Here is a tiny trained network, its code and every weight. The questions are about switching its units off for an input and a class, where a switched-off unit gives its printed mean instead of its output.

import numpy as np


def w(rows, s, z=0):
    codes = np.array(rows[::2]) - 128.0
    scale = np.full(codes.shape[1], s)
    scale[-1] = z or s
    return codes * scale


def norm(h):
    return h / np.sqrt((h * h).mean(-1, keepdims=True) + 1e-5)


def f(y):
    return np.maximum(y, 0)


def log_softmax(a):
    a = a - a.max(-1, keepdims=True)
    return a - np.log(np.exp(a).sum(-1, keepdims=True))


def net(x, mask):
    res = np.array(x, float).reshape(1, 5) / 4 @ E
    u = 0
    for l in range(3):
        y = f(norm(res) @ A[l][:, :-1].T + A[l][:, -1])
        res = res + np.where(mask[u : u + 8], y, B[l][:, -1]) @ B[l][:, :-1]
        u += 8
    return log_softmax(norm(res)[-1] @ U[:, :-1].T + U[:, -1])


A, B = {}, {}
E = w([
[175,58,14,109,144],'x0',
[56,130,102,219,116],'x1',
[129,25,97,126,37],'x2',
[209,101,154,62,49],'x3',
[253,91,131,229,79],'x4',
],0.0056)
A[0] = w([
[138,162,180,99,119,179],'0.n0',
[121,145,97,92,122,70],'0.n1',
[130,151,143,254,87,64],'0.n2',
[146,115,73,162,152,163],'0.n3',
[171,159,135,101,140,138],'0.n4',
[90,141,192,76,62,58],'0.n5',
[85,167,121,124,173,42],'0.n6',
[148,65,117,122,101,3],'0.n7',
],0.009,0.0032)
B[0] = w([
[92,143,64,77,92,224],'0.n0',
[120,110,186,221,101,152],'0.n1',
[92,103,203,149,166,255],'0.n2',
[136,176,117,103,3,238],'0.n3',
[146,167,149,65,170,192],'0.n4',
[66,161,162,95,106,201],'0.n5',
[135,19,128,111,142,191],'0.n6',
[166,16,138,100,65,185],'0.n7',
],0.0063,0.0036)
A[1] = w([
[174,66,111,109,111,72],'1.n0',
[201,96,127,133,96,133],'1.n1',
[93,205,155,143,139,161],'1.n2',
[130,162,52,148,109,37],'1.n3',
[118,71,143,169,151,152],'1.n4',
[98,113,186,255,144,4],'1.n5',
[241,187,130,63,198,2],'1.n6',
[106,125,41,218,131,125],'1.n7',
],0.0095,0.0037)
B[1] = w([
[149,130,47,165,142,221],'1.n0',
[79,91,78,90,172,254],'1.n1',
[182,18,132,140,52,234],'1.n2',
[75,144,14,79,86,154],'1.n3',
[117,159,145,131,160,198],'1.n4',
[209,128,191,236,154,224],'1.n5',
[230,254,70,70,169,209],'1.n6',
[29,213,147,152,89,232],'1.n7',
],0.0087,0.004)
A[2] = w([
[177,96,237,234,78,113],'2.n0',
[175,154,32,39,171,51],'2.n1',
[179,185,27,155,188,203],'2.n2',
[60,131,159,96,162,92],'2.n3',
[176,63,52,111,100,3],'2.n4',
[32,35,121,163,176,182],'2.n5',
[42,140,98,122,254,83],'2.n6',
[113,135,111,199,113,106],'2.n7',
],0.0085,0.0022)
B[2] = w([
[103,219,166,183,128,255],'2.n0',
[224,216,166,203,96,251],'2.n1',
[70,154,156,37,27,230],'2.n2',
[110,40,109,92,211,179],'2.n3',
[141,4,148,246,146,216],'2.n4',
[247,160,146,115,205,244],'2.n5',
[189,58,113,161,253,190],'2.n6',
[99,189,137,147,150,187],'2.n7',
],0.0055,0.005)
U = w([
[109,149,200,108,63,3],'0',
[121,188,201,236,142,184],'1',
[32,141,89,138,161,18],'2',
[48,84,182,7,93,130],'3',
[220,222,125,62,130,210],'4',
[56,164,63,143,77,101],'5',
[188,3,65,150,85,147],'6',
[145,67,138,87,248,162],'7',
],0.016,0.0043)

Each question gives the input, the list of numbers given to net, and the class t.
The units are the neurons (one row each of A and B). Each row of codes is followed by its name. A weight is (code - 128) times the scale printed after its matrix; where a second scale follows, it is the last column's (A, B and U).
mask holds one flag per neuron, layer by layer. A switched-off neuron (its flag False) gives its mean, the last column of its row in B, instead of its output. The means were averaged over made-up inputs and are rounded, as every weight is.
A unit's drop is (log p(t) with every unit on - log p(t) with that unit switched off) / (log p(t) with every unit on - log p(t) with every unit switched off).
most important unit: the unit with the biggest drop
top k neurons: the k neurons with the biggest drops, biggest first
k most important neurons of layer l: the k neurons of layer l with the biggest drops, biggest first
drop when u is switched off: that unit's drop, to one decimal
input [-4,4,4,-1,-7], class 3: top 3 neurons => [0.n5 1.n2 1.n1]
input [-8,-8,1,2,-6], class 3: most important unit => 0.n5
input [-2,-1,1,-1,-6], class 7: top 4 neurons => [0.n3 0.n6 2.n5 2.n2]
input [-8,5,4,-3,-7], class 3: top 2 neurons => [1.n2 0.n5]
input [-5,3,8,-2,-6], class 3: top 2 neurons => [0.n5 1.n1]
input [-4,-8,4,-7,-7], class 7: top 2 neurons => [0.n3 2.n6]
input [-1,2,8,-4,-3], class 2: top 2 neurons => [1.n7 0.n2]
input [6,7,-7,-7,-6], class 7: top 2 neurons => [2.n6 0.n6]
input [-7,4,-8,5,-3], class 0: top 2 neurons => [1.n1 1.n2]
input [-7,4,-6,0,-6], class 7: top 2 neurons => [0.n3 0.n6]
input [-5,8,-5,7,-3], class 0: top 3 neurons => [1.n2 1.n1 2.n0]
input [2,6,6,-8,-2], class 1: 2 most important neurons of layer 1 => [1.n5 1.n1]
input [-4,5,5,2,-4], class 3: top 2 neurons => [1.n5 2.n1]
input [-8,-8,-2,-2,-8], class 3: most important unit => 1.n2
input [1,-4,3,-3,-3], class 7: 2 most important neurons of layer 1 => [1.n6 1.n2]
input [1,-3,1,-3,4], class 6: top 2 neurons => [0.n3 2.n4]
input [6,6,-4,-5,0], class 5: 2 most important neurons of layer 0 => [0.n3 0.n1]
input [5,2,-1,-4,5], class 5: drop when 0.n3 is switched off => 1.3
input [-1,5,3,-8,-7], class 7: drop when 2.n6 is switched off => 0.2
input [-5,-6,-6,-6,-8], class 7: most important unit => 2.n6
input [-5,-1,4,-5,-7], class 7: drop when 0.n3 is switched off => 0.2
